Below is a small trained network, with its code and all its weights. Each question gives an input and a target symbol and asks what happens when units are switched off, that is, made to give their printed mean instead of their output.

import numpy as np


def w(rows, s, z=0):
    codes = np.array(rows[::2]) - 128.0
    scale = np.full(codes.shape[1], s)
    scale[-1] = z or s
    return codes * scale


def f(y):
    return y / 2 * (1 + np.tanh(0.7978845608 * (y + 0.044715 * y**3)))


def softmax(a):
    e = np.exp(a - a.max(-1, keepdims=True))
    return e / e.sum(-1, keepdims=True)


def log_softmax(a):
    a = a - a.max(-1, keepdims=True)
    return a - np.log(np.exp(a).sum(-1, keepdims=True))


def net(x, mask):
    ids = ['ΛΨΩαβδημξφ'.index(c) for c in x.split()]
    T = len(ids)
    res = E[ids] + P[:T]
    u = 0
    for l in range(2):
        q, k, v = (res @ M[l].T for M in (Q, K, V))
        z = softmax(np.where(np.tri(T) > 0, q @ k.T / 2**0.5, -1e9)) @ v
        res = res + np.where(mask[u], z, O[l][:, -1]) @ O[l][:, :-1]
        u += 1
        y = f(res @ A[l][:, :-1].T + A[l][:, -1])
        res = res + np.where(mask[u : u + 8], y, B[l][:, -1]) @ B[l][:, :-1]
        u += 8
    return log_softmax(res[-1] @ U[:, :-1].T + U[:, -1])


Q, K, V, O, A, B = {}, {}, {}, {}, {}, {}
E = w([
[142,107,121,172,51],'Λ',
[129,189,184,163,168],'Ψ',
[130,129,108,87,92],'Ω',
[186,190,99,149,208],'α',
[120,82,95,112,200],'β',
[169,172,69,165,146],'δ',
[146,103,142,111,71],'η',
[144,72,134,75,188],'μ',
[1,150,223,173,175],'ξ',
[110,29,135,131,95],'φ',
],0.023)
P = w([
[69,254,77,17,150],'0',
[168,60,141,124,214],'1',
[173,69,138,134,193],'2',
[160,60,133,137,195],'3',
[196,78,158,125,198],'4',
[208,104,158,126,184],'5',
[187,81,144,127,171],'6',
[203,88,158,123,184],'7',
[204,107,144,139,173],'8',
[198,92,149,130,178],'9',
[187,83,138,137,186],'10',
],0.0091)
Q[0] = w([
[46,120,131,169,135],'0.h0',
[2,157,65,147,99],'0.h0',
],0.009)
K[0] = w([
[85,107,126,130,171],'0.h0',
[155,1,150,126,196],'0.h0',
],0.0073)
V[0] = w([
[115,44,152,128,141],'0.h0',
[92,254,101,131,35],'0.h0',
],0.0058)
O[0] = w([
[236,108,255,46,148,3],'0.h0',
[15,76,8,154,105,254],'0.h0',
],0.008,0.0013)
A[0] = w([
[125,139,108,99,56,216],'0.n0',
[191,72,81,166,164,38],'0.n1',
[54,159,195,190,158,122],'0.n2',
[173,77,79,81,126,191],'0.n3',
[131,186,131,119,248,255],'0.n4',
[116,150,91,29,102,226],'0.n5',
[154,92,147,125,116,100],'0.n6',
[239,110,69,153,116,129],'0.n7',
],0.012,0.0065)
B[0] = w([
[92,80,150,135,235,164],'0.n0',
[139,156,200,73,188,187],'0.n1',
[73,196,206,121,49,165],'0.n2',
[97,114,201,170,174,223],'0.n3',
[96,79,114,171,45,254],'0.n4',
[112,45,146,176,162,161],'0.n5',
[48,94,43,162,212,147],'0.n6',
[44,2,196,87,230,198],'0.n7',
],0.0097,0.012)
Q[1] = w([
[79,2,218,180,229],'1.h0',
[167,125,223,145,55],'1.h0',
],0.0098)
K[1] = w([
[48,129,2,102,116],'1.h0',
[156,140,39,139,160],'1.h0',
],0.0099)
V[1] = w([
[185,97,235,60,172],'1.h0',
[171,83,209,222,2],'1.h0',
],0.0097)
O[1] = w([
[145,11,175,109,57,2],'1.h0',
[244,109,198,174,109,143],'1.h0',
],0.011,0.018)
A[1] = w([
[43,119,69,23,145,110],'1.n0',
[98,8,94,65,128,90],'1.n1',
[225,86,142,126,126,109],'1.n2',
[124,236,137,105,111,66],'1.n3',
[96,93,104,141,40,245],'1.n4',
[91,199,133,198,157,144],'1.n5',
[141,71,46,182,132,215],'1.n6',
[132,159,65,34,186,2],'1.n7',
],0.011,0.0075)
B[1] = w([
[115,163,185,194,61,226],'1.n0',
[206,203,140,117,88,180],'1.n1',
[66,128,60,127,39,176],'1.n2',
[173,11,152,205,99,166],'1.n3',
[198,166,82,142,203,152],'1.n4',
[159,145,127,53,140,254],'1.n5',
[142,79,238,83,170,165],'1.n6',
[116,50,2,64,67,181],'1.n7',
],0.0097,0.031)
U = w([
[58,102,185,52,183,223],'Λ',
[145,176,173,119,188,88],'Ψ',
[106,189,148,98,62,59],'Ω',
[165,73,108,105,169,86],'α',
[97,10,153,217,206,209],'β',
[131,104,81,107,91,78],'δ',
[91,155,254,149,153,79],'η',
[119,47,144,143,73,34],'μ',
[160,178,84,216,114,255],'ξ',
[171,137,186,15,104,53],'φ',
],0.0081,0.0072)

Each question gives the input, a string of symbols that net reads in full, and the target symbol t.
The units are the heads (2 rows each of Q, K, V and O) and the neurons (one row each of A and B). Each row of codes is followed by its name. A weight is (code - 128) times the scale printed after its matrix; where a second scale follows, it is the last column's (O, A, B and U).
mask holds one flag per unit, layer by layer, with each layer's heads first. A switched-off unit (its flag False) gives its mean, the last column of its rows in O or B, instead of its output. The means were averaged over made-up inputs and are rounded, as every weight is.
A unit's drop is (log p(t) with every unit on - log p(t) with that unit switched off) / (log p(t) with every unit on - log p(t) with every unit switched off).
The circuit of an input: a set's keep is (log p(t) with only the set's units on - log p(t) with every unit switched off) / (log p(t) with every unit on - log p(t) with every unit switched off). Starting from the 12 units with the biggest drops (on a tie, the unit counted first), units are removed one at a time, each time the one whose removal leaves the highest keep (on an exact tie, the one counted first), for as long as the keep stays at least 0.8.
units of the circuit, in order: the units of the circuit, biggest drop first
unit that matters most: the unit with the biggest drop
k most important neurons: the k neurons with the biggest drops, biggest first
top k neurons in layer l: the k neurons of layer l with the biggest drops, biggest first
input μ Λ φ φ Λ Λ μ δ μ, target μ: units of the circuit, in order => 1.h0, 0.h0
input η Λ Λ α μ δ μ, target η: 3 most important neurons => 0.n4, 0.n0, 0.n1
input Λ β β δ φ η, target Λ: units of the circuit, in order => 0.h0, 0.n0, 1.h0, 0.n4
input μ Ψ Ω β, target μ: 3 most important neurons => 1.n2, 0.n1, 0.n4
input δ Ω Λ Λ δ φ ξ α α, target δ: units of the circuit, in order => 1.h0, 0.h0, 1.n7
input Ω Λ α Λ φ δ δ Ω, target Ω: 3 most important neurons => 0.n4, 1.n0, 0.n0
input β Ω Ψ Ω Λ μ, target β: units of the circuit, in order => 1.n5, 1.n1
input Ω α Λ β Λ φ Ω ξ η μ φ, target Ω: 3 most important neurons => 0.n0, 0.n4, 1.n0
input δ μ μ ξ β φ ξ μ, target δ: units of the circuit, in order => 0.h0, 1.h0, 1.n7
input μ Λ Λ β Ω φ β η η, target μ: top 2 neurons in layer 1 => 1.n2, 1.n5
input α δ Λ Ω φ η β Λ η, target α: unit that matters most => 0.n4
input φ Ω α ξ φ, target φ: units of the circuit, in order => 1.h0, 1.n1
input η Λ δ Ψ α, target η: top 4 neurons in layer 0 => 0.n4, 0.n0, 0.n7, 0.n1
input μ δ φ φ δ, target μ: units of the circuit, in order => 1.h0
input φ μ η, target φ: units of the circuit, in order => 1.h0, 1.n1, 0.h0
input Ω Λ δ Λ Λ Λ Λ μ φ α, target Ω: 3 most important neurons => 0.n0, 1.n0, 0.n4
input β Λ μ δ α Λ Λ, target β: 2 most important neurons => 0.n4, 1.n5
input ξ Ω δ β φ Λ β, target ξ: 2 most important neurons => 0.n2, 1.n2
input φ Ψ ξ η, target φ: 3 most important neurons => 1.n1, 0.n4, 1.n0
input μ Ω φ, target μ: 2 most important neurons => 1.n2, 0.n4
input Λ μ Λ Λ β φ Λ, target Λ: unit that matters most => 0.h0
input φ Λ ξ Ψ η μ, target φ: units of the circuit, in order => 1.n1, 1.h0
input ξ Λ Ω ξ Λ φ η Ω δ Λ φ, target ξ: 2 most important neurons => 0.n2, 0.n4
input δ η Λ Λ ξ Ψ, target ξ: 2 most important neurons => 1.n4, 0.n7
input Ω Λ φ Ω ξ φ Ψ Ψ φ Λ, target Ω: top 2 neurons in layer 0 => 0.n4, 0.n0
